Below is a small trained network, with its code and all its weights. Each question gives an input and a target symbol and asks what happens when units are switched off, that is, made to give their printed mean instead of their output.

import numpy as np


def w(rows, s, z=0):
    codes = np.array(rows[::2]) - 128.0
    scale = np.full(codes.shape[1], s)
    scale[-1] = z or s
    return codes * scale


def f(y):
    return y / 2 * (1 + np.tanh(0.7978845608 * (y + 0.044715 * y**3)))


def softmax(a):
    e = np.exp(a - a.max(-1, keepdims=True))
    return e / e.sum(-1, keepdims=True)


def log_softmax(a):
    a = a - a.max(-1, keepdims=True)
    return a - np.log(np.exp(a).sum(-1, keepdims=True))


def net(x, mask):
    ids = ['βγεζημπω'.index(c) for c in x.split()]
    T = len(ids)
    res = E[ids] + P[:T]
    u = 0
    for l in range(2):
        q, k, v = (res @ M[l].T for M in (Q, K, V))
        z = softmax(np.where(np.tri(T) > 0, q @ k.T / 4**0.5, -1e9)) @ v
        res = res + np.where(mask[u], z, O[l][:, -1]) @ O[l][:, :-1]
        u += 1
        y = f(res @ A[l][:, :-1].T + A[l][:, -1])
        res = res + np.where(mask[u : u + 4], y, B[l][:, -1]) @ B[l][:, :-1]
        u += 4
    return log_softmax(res[-1] @ U[:, :-1].T + U[:, -1])


Q, K, V, O, A, B = {}, {}, {}, {}, {}, {}
E = w([
[153,107,158,95,58],'β',
[93,131,83,75,131],'γ',
[100,221,133,139,254],'ε',
[182,228,199,167,109],'ζ',
[166,64,209,115,182],'η',
[151,164,70,158,173],'μ',
[86,174,134,178,62],'π',
[24,111,49,192,129],'ω',
],0.0093)
P = w([
[67,128,167,40,152],'0',
[169,87,49,220,140],'1',
[15,153,204,63,140],'2',
[193,89,36,251,139],'3',
[24,157,199,57,138],'4',
[189,98,30,254,138],'5',
[34,151,191,57,134],'6',
[210,99,23,240,146],'7',
[34,134,173,50,127],'8',
[207,93,32,247,130],'9',
[46,136,168,43,135],'10',
],0.0053)
Q[0] = w([
[107,237,227,185,197],'0.h0',
[50,146,219,102,255],'0.h0',
[217,80,68,237,97],'0.h0',
[103,18,119,47,167],'0.h0',
],0.0055)
K[0] = w([
[73,187,1,124,116],'0.h0',
[123,231,33,208,76],'0.h0',
[110,51,196,160,218],'0.h0',
[215,133,188,213,67],'0.h0',
],0.0065)
V[0] = w([
[115,226,118,253,56],'0.h0',
[166,221,72,35,95],'0.h0',
[194,130,182,205,219],'0.h0',
[80,214,53,95,230],'0.h0',
],0.0053)
O[0] = w([
[120,182,25,157,33,82],'0.h0',
[104,222,122,42,136,9],'0.h0',
[150,83,42,100,179,210],'0.h0',
[134,220,115,147,254,183],'0.h0',
],0.0061,0.0012)
A[0] = w([
[68,70,169,2,147,198],'0.n0',
[229,251,150,228,125,253],'0.n1',
[101,208,251,104,41,89],'0.n2',
[236,15,100,157,164,159],'0.n3',
],0.0059,0.0028)
B[0] = w([
[44,188,198,49,88,233],'0.n0',
[224,148,120,75,172,253],'0.n1',
[167,60,67,199,3,158],'0.n2',
[69,34,134,250,123,249],'0.n3',
],0.0062,0.0028)
Q[1] = w([
[208,223,183,109,221],'1.h0',
[85,40,109,125,24],'1.h0',
[120,19,169,107,27],'1.h0',
[236,199,83,164,2],'1.h0',
],0.0043)
K[1] = w([
[203,52,197,139,197],'1.h0',
[84,162,83,49,150],'1.h0',
[110,89,84,23,150],'1.h0',
[78,81,253,76,124],'1.h0',
],0.0051)
V[1] = w([
[76,107,45,155,173],'1.h0',
[1,125,47,155,148],'1.h0',
[206,169,180,228,170],'1.h0',
[228,92,201,226,193],'1.h0',
],0.0049)
O[1] = w([
[63,138,155,253,122,136],'1.h0',
[32,112,103,252,132,148],'1.h0',
[227,202,98,118,145,182],'1.h0',
[230,134,173,142,163,248],'1.h0',
],0.0051,0.0015)
A[1] = w([
[123,60,199,36,3,95],'1.n0',
[107,64,21,224,22,103],'1.n1',
[249,122,146,164,92,161],'1.n2',
[254,72,108,101,108,252],'1.n3',
],0.0058,0.0039)
B[1] = w([
[253,199,191,132,50,176],'1.n0',
[210,237,188,222,80,191],'1.n1',
[43,65,44,18,82,208],'1.n2',
[97,27,58,68,133,252],'1.n3',
],0.0062,0.0039)
U = w([
[210,130,182,130,10,18],'β',
[26,132,154,45,104,79],'γ',
[192,212,168,148,198,29],'ε',
[188,97,49,41,63,179],'ζ',
[152,120,252,92,138,185],'η',
[195,175,95,134,216,90],'μ',
[220,217,129,254,42,193],'π',
[37,5,87,198,104,253],'ω',
],0.0061,0.0029)

Each question gives the input, a string of symbols that net reads in full, and the target symbol t.
The units are the heads (4 rows each of Q, K, V and O) and the neurons (one row each of A and B). Each row of codes is followed by its name. A weight is (code - 128) times the scale printed after its matrix; where a second scale follows, it is the last column's (O, A, B and U).
mask holds one flag per unit, layer by layer, with each layer's heads first. A switched-off unit (its flag False) gives its mean, the last column of its rows in O or B, instead of its output. The means were averaged over made-up inputs and are rounded, as every weight is.
A unit's drop is (log p(t) with every unit on - log p(t) with that unit switched off) / (log p(t) with every unit on - log p(t) with every unit switched off).
The circuit of an input: a set's keep is (log p(t) with only the set's units on - log p(t) with every unit switched off) / (log p(t) with every unit on - log p(t) with every unit switched off). Starting from all 10 units, units are removed one at a time, each time the one whose removal leaves the highest keep (on an exact tie, the one counted first), for as long as the keep stays at least 0.8.
circuit, biggest first: the units of the circuit, biggest drop first
most important unit: the unit with the biggest drop
k most important neurons: the k neurons with the biggest drops, biggest first
drop of u: that unit's drop, to one decimal
input η β ζ η ζ γ γ ω γ ω, target π: most important unit : 1.n1
input β ζ ζ μ, target ζ: circuit, biggest first : (1.h0 0.n1 1.n3 1.n2)
input γ μ ω ω η ω, target π: circuit, biggest first : (1.n1 1.h0)
input ω ζ η ζ ω ζ ζ ω π, target π: 2 most important neurons : (0.n2 1.n1)
input η γ ζ η ε η η η, target ω: circuit, biggest first : (0.n3 0.h0)
input η η ζ β η η η η η β, target ω: 2 most important neurons : (0.n3 1.n3)
input η η μ ω ω μ π, target π: 2 most important neurons : (0.n2 1.n3)
input η η η μ, target ω: circuit, biggest first : (0.h0 0.n3)
input ζ ω ζ π, target ζ: 2 most important neurons : (0.n1 0.n3)
input η ω ω γ, target π: 2 most important neurons : (1.n1 0.n1)
input γ η π η β, target β: 3 most important neurons : (1.n0 0.n2 0.n0)
input μ π η η ε ζ, target ζ: 3 most important neurons : (1.n2 0.n1 1.n3)
input π ζ μ μ, target ζ: drop of 1.n3 : 0.3
input π ζ π ζ η ζ ζ π, target ζ: drop of 1.n2 : 0.2
input η ω γ γ γ η π ζ, target ζ: drop of 1.h0 : 0.1
